Below is a small trained network, with its code and all its weights. Each question gives an input and a class and asks what happens when units are switched off, that is, made to give their printed mean instead of their output.

import numpy as np


def w(rows, s, z=0):
    codes = np.array(rows[::2]) - 128.0
    scale = np.full(codes.shape[1], s)
    scale[-1] = z or s
    return codes * scale


def f(y):
    return y / 2 * (1 + np.tanh(0.7978845608 * (y + 0.044715 * y**3)))


def log_softmax(a):
    a = a - a.max(-1, keepdims=True)
    return a - np.log(np.exp(a).sum(-1, keepdims=True))


def net(x, mask):
    res = np.array(x, float).reshape(1, 3) / 4 @ E
    y = f(res @ A[0][:, :-1].T + A[0][:, -1])
    res = res + np.where(mask, y, B[0][:, -1]) @ B[0][:, :-1]
    return log_softmax(res[-1] @ U[:, :-1].T + U[:, -1])


A, B = {}, {}
E = w([
[130,148,91,32,25,209],'x0',
[86,133,173,84,104,2],'x1',
[97,235,245,180,91,150],'x2',
],0.0089)
A[0] = w([
[112,82,98,81,169,121,84],'n1',
[104,121,133,154,173,124,63],'n2',
[139,139,143,169,119,174,103],'n3',
[87,183,148,187,94,137,77],'n4',
[134,146,107,159,179,193,113],'n5',
[148,128,146,128,99,105,52],'n6',
[137,119,113,210,163,202,102],'n7',
[140,131,108,121,100,164,98],'n8',
[111,106,35,133,120,84,98],'n9',
[132,129,129,91,97,144,51],'n10',
[132,108,139,189,182,94,94],'n11',
[119,80,63,115,147,92,103],'n12',
[118,192,235,156,94,128,116],'n13',
[114,136,139,148,144,110,255],'n14',
[84,113,147,126,116,106,63],'n15',
[116,158,111,32,37,169,91],'n16',
[112,146,138,88,86,48,70],'n17',
[130,177,159,91,154,121,60],'n18',
[164,100,122,71,189,118,130],'n19',
[117,114,99,124,139,116,55],'n20',
[110,129,132,203,207,99,119],'n21',
[160,127,136,179,163,84,68],'n22',
[119,145,171,91,118,10,129],'n23',
[123,138,95,174,149,125,60],'n24',
],0.014,0.0091)
B[0] = w([
[184,157,154,108,163,160,165],'n1',
[107,154,202,96,157,148,140],'n2',
[143,109,142,88,159,165,159],'n3',
[204,166,153,76,172,156,183],'n4',
[78,69,108,93,140,164,175],'n5',
[120,147,190,55,177,164,122],'n6',
[63,47,108,64,164,148,190],'n7',
[106,89,160,104,140,104,152],'n8',
[198,145,137,112,142,141,175],'n9',
[99,175,213,95,168,178,137],'n10',
[102,170,199,116,118,98,186],'n11',
[208,137,138,148,121,163,183],'n12',
[254,144,121,142,133,141,248],'n13',
[139,112,59,216,48,87,217],'n14',
[114,148,177,53,176,170,132],'n15',
[78,147,196,183,78,62,224],'n16',
[55,69,151,75,188,182,177],'n17',
[144,138,200,52,175,173,135],'n18',
[194,122,123,136,108,126,170],'n19',
[137,155,177,82,193,155,127],'n20',
[99,159,191,149,80,93,211],'n21',
[109,145,223,106,126,136,165],'n22',
[52,45,97,69,158,168,230],'n23',
[109,124,178,62,148,130,131],'n24',
],0.028,0.013)
U = w([
[72,148,254,175,80,47,111],'0',
[245,125,140,128,140,143,108],'1',
[49,38,109,81,148,154,106],'2',
[109,115,17,254,74,47,254],'3',
[76,230,118,156,188,55,95],'4',
[92,191,113,142,182,76,92],'5',
[67,206,106,175,197,91,89],'6',
],0.0092,0.0093)

Each question gives the input, the list of numbers given to net, and the class t.
The units are the neurons (one row each of A and B). Each row of codes is followed by its name. A weight is (code - 128) times the scale printed after its matrix; where a second scale follows, it is the last column's (A, B and U).
mask holds one flag per neuron, in row order. A switched-off neuron (its flag False) gives its mean, the last column of its row in B, instead of its output. The means were averaged over made-up inputs and are rounded, as every weight is.
A unit's drop is (log p(t) with every unit on - log p(t) with that unit switched off) / (log p(t) with every unit on - log p(t) with every unit switched off).
The circuit of an input: a set's keep is (log p(t) with only the set's units on - log p(t) with every unit switched off) / (log p(t) with every unit on - log p(t) with every unit switched off). Starting from the 12 units with the biggest drops (on a tie, the unit counted first), units are removed one at a time, each time the one whose removal leaves the highest keep (on an exact tie, the one counted first), for as long as the keep stays at least 0.8.
units of the circuit, in order: the units of the circuit, biggest drop first
k most important neurons: the k neurons with the biggest drops, biggest first
drop of u: that unit's drop, to one decimal
input [-3,5,3], class 2: units of the circuit, in order	n23
input [-3,-4,-2], class 2: 4 most important neurons	n7, n16, n13, n5
input [5,-1,-1], class 0: 2 most important neurons	n16, n14
input [7,2,8], class 1: 4 most important neurons	n13, n4, n21, n11
input [-5,-2,6], class 1: 3 most important neurons	n13, n16, n4
input [5,1,6], class 1: 3 most important neurons	n13, n21, n4
input [-5,6,-6], class 1: 2 most important neurons	n12, n16
input [7,-6,-4], class 0: 2 most important neurons	n16, n23
input [-1,7,7], class 1: 3 most important neurons	n13, n4, n7
input [-3,-5,-4], class 2: 3 most important neurons	n13, n7, n5
input [-5,-7,4], class 2: 2 most important neurons	n7, n5
input [-3,5,1], class 2: drop of n23	1.1
input [-2,2,4], class 1: drop of n16	0.4
input [8,-2,-5], class 0: units of the circuit, in order	n16
input [-2,7,3], class 2: drop of n23	0.2
